Here is a tiny trained network, its code and every weight. The questions are about switching its units off for an input and a class, where a switched-off unit gives its printed mean instead of its output.

import numpy as np


def w(rows, s, z=0):
    codes = np.array(rows[::2]) - 128.0
    scale = np.full(codes.shape[1], s)
    scale[-1] = z or s
    return codes * scale


def f(y):
    return np.maximum(y, 0)


def log_softmax(a):
    a = a - a.max(-1, keepdims=True)
    return a - np.log(np.exp(a).sum(-1, keepdims=True))


def net(x, mask):
    res = np.array(x, float).reshape(1, 4) / 4 @ E
    y = f(res @ A[0][:, :-1].T + A[0][:, -1])
    res = res + np.where(mask, y, B[0][:, -1]) @ B[0][:, :-1]
    return log_softmax(res[-1] @ U[:, :-1].T + U[:, -1])


A, B = {}, {}
E = w([
[128,129,128,128,128],'x0',
[207,184,202,54,85],'x1',
[71,142,254,186,157],'x2',
[116,248,81,188,106],'x3',
],0.009)
A[0] = w([
[122,140,133,107,110,53],'n0',
[124,171,116,146,133,96],'n1',
[144,125,74,101,125,97],'n2',
[137,70,134,104,119,69],'n3',
[94,141,145,139,127,96],'n4',
[173,112,19,85,122,109],'n5',
[115,5,186,90,132,94],'n6',
[159,76,134,121,131,115],'n7',
[139,121,88,100,128,144],'n8',
[141,125,97,97,122,93],'n9',
[162,151,157,104,138,57],'n10',
[108,135,183,169,145,115],'n11',
[66,74,90,184,118,3],'n12',
[111,137,150,133,142,122],'n13',
[146,141,156,106,123,44],'n14',
[127,69,147,96,142,51],'n15',
[109,231,102,169,129,84],'n16',
[111,126,119,124,135,85],'n17',
[154,162,168,89,129,83],'n18',
[49,54,77,222,148,21],'n19',
[123,110,136,112,132,97],'n20',
[113,107,133,116,121,65],'n21',
[165,152,151,109,140,52],'n22',
[130,115,60,99,93,93],'n23',
[123,82,139,112,127,31],'n24',
[87,137,182,158,130,80],'n25',
[107,231,101,171,122,97],'n26',
[65,137,247,199,145,108],'n27',
[151,142,155,109,115,50],'n28',
[180,182,200,71,99,45],'n29',
[114,181,112,166,93,84],'n30',
[128,135,127,163,96,78],'n31',
],0.015,0.0031)
B[0] = w([
[129,122,124,114,126,136],'n0',
[131,133,133,139,162,164],'n1',
[97,115,145,153,99,179],'n2',
[133,127,104,149,174,165],'n3',
[129,131,144,137,103,154],'n4',
[128,106,131,192,48,236],'n5',
[133,131,131,177,238,223],'n6',
[148,134,143,150,163,164],'n7',
[114,138,162,154,104,172],'n8',
[124,119,110,148,101,163],'n9',
[108,111,136,79,125,160],'n10',
[122,119,132,163,83,187],'n11',
[135,137,121,41,115,190],'n12',
[120,130,138,142,111,152],'n13',
[122,130,125,96,119,153],'n14',
[126,128,128,144,185,170],'n15',
[146,126,120,155,214,218],'n16',
[122,132,139,115,126,135],'n17',
[145,142,121,78,113,175],'n18',
[133,174,120,4,102,232],'n19',
[122,126,132,132,148,142],'n20',
[122,138,145,129,144,137],'n21',
[138,154,121,102,114,156],'n22',
[130,111,138,162,79,191],'n23',
[129,126,104,138,166,152],'n24',
[136,131,144,165,80,184],'n25',
[133,126,122,155,219,221],'n26',
[116,87,110,205,34,253],'n27',
[108,98,131,80,129,155],'n28',
[131,167,111,37,103,213],'n29',
[117,113,152,133,188,183],'n30',
[140,120,136,129,146,145],'n31',
],0.034,0.013)
U = w([
[123,108,141,158,86,253],'0',
[151,137,134,124,246,71],'1',
[139,162,117,1,131,44],'2',
],0.0093,0.0016)

Each question gives the input, the list of numbers given to net, and the class t.
The units are the neurons (one row each of A and B). Each row of codes is followed by its name. A weight is (code - 128) times the scale printed after its matrix; where a second scale follows, it is the last column's (A, B and U).
mask holds one flag per neuron, in row order. A switched-off neuron (its flag False) gives its mean, the last column of its row in B, instead of its output. The means were averaged over made-up inputs and are rounded, as every weight is.
A unit's drop is (log p(t) with every unit on - log p(t) with that unit switched off) / (log p(t) with every unit on - log p(t) with every unit switched off).
The circuit of an input: a set's keep is (log p(t) with only the set's units on - log p(t) with every unit switched off) / (log p(t) with every unit on - log p(t) with every unit switched off). Starting from the 12 units with the biggest drops (on a tie, the unit counted first), units are removed one at a time, each time the one whose removal leaves the highest keep (on an exact tie, the one counted first), for as long as the keep stays at least 0.8.
units of the circuit, in order: the units of the circuit, biggest drop first
top k neurons: the k neurons with the biggest drops, biggest first
drop when u is switched off: that unit's drop, to one decimal
input [2,7,-2,-7], class 1: top 3 neurons : [n6 n19 n15]
input [-6,-6,2,-4], class 2: units of the circuit, in order : [n19]
input [3,8,7,-8], class 1: top 4 neurons : [n6 n19 n15 n5]
input [0,6,-3,6], class 1: top 3 neurons : [n19 n26 n16]
input [-4,-7,-5,7], class 1: top 4 neurons : [n26 n16 n29 n30]
input [-7,6,1,-6], class 1: top 2 neurons : [n6 n19]
input [-4,8,3,7], class 2: top 3 neurons : [n29 n6 n18]
input [6,-2,-1,-2], class 1: top 2 neurons : [n27 n29]
input [-5,8,-5,-2], class 2: drop when n29 is switched off : 0.1
input [-3,8,4,-6], class 2: drop when n29 is switched off : 2.7
input [-3,-3,-2,4], class 1: drop when n27 is switched off : 0.1
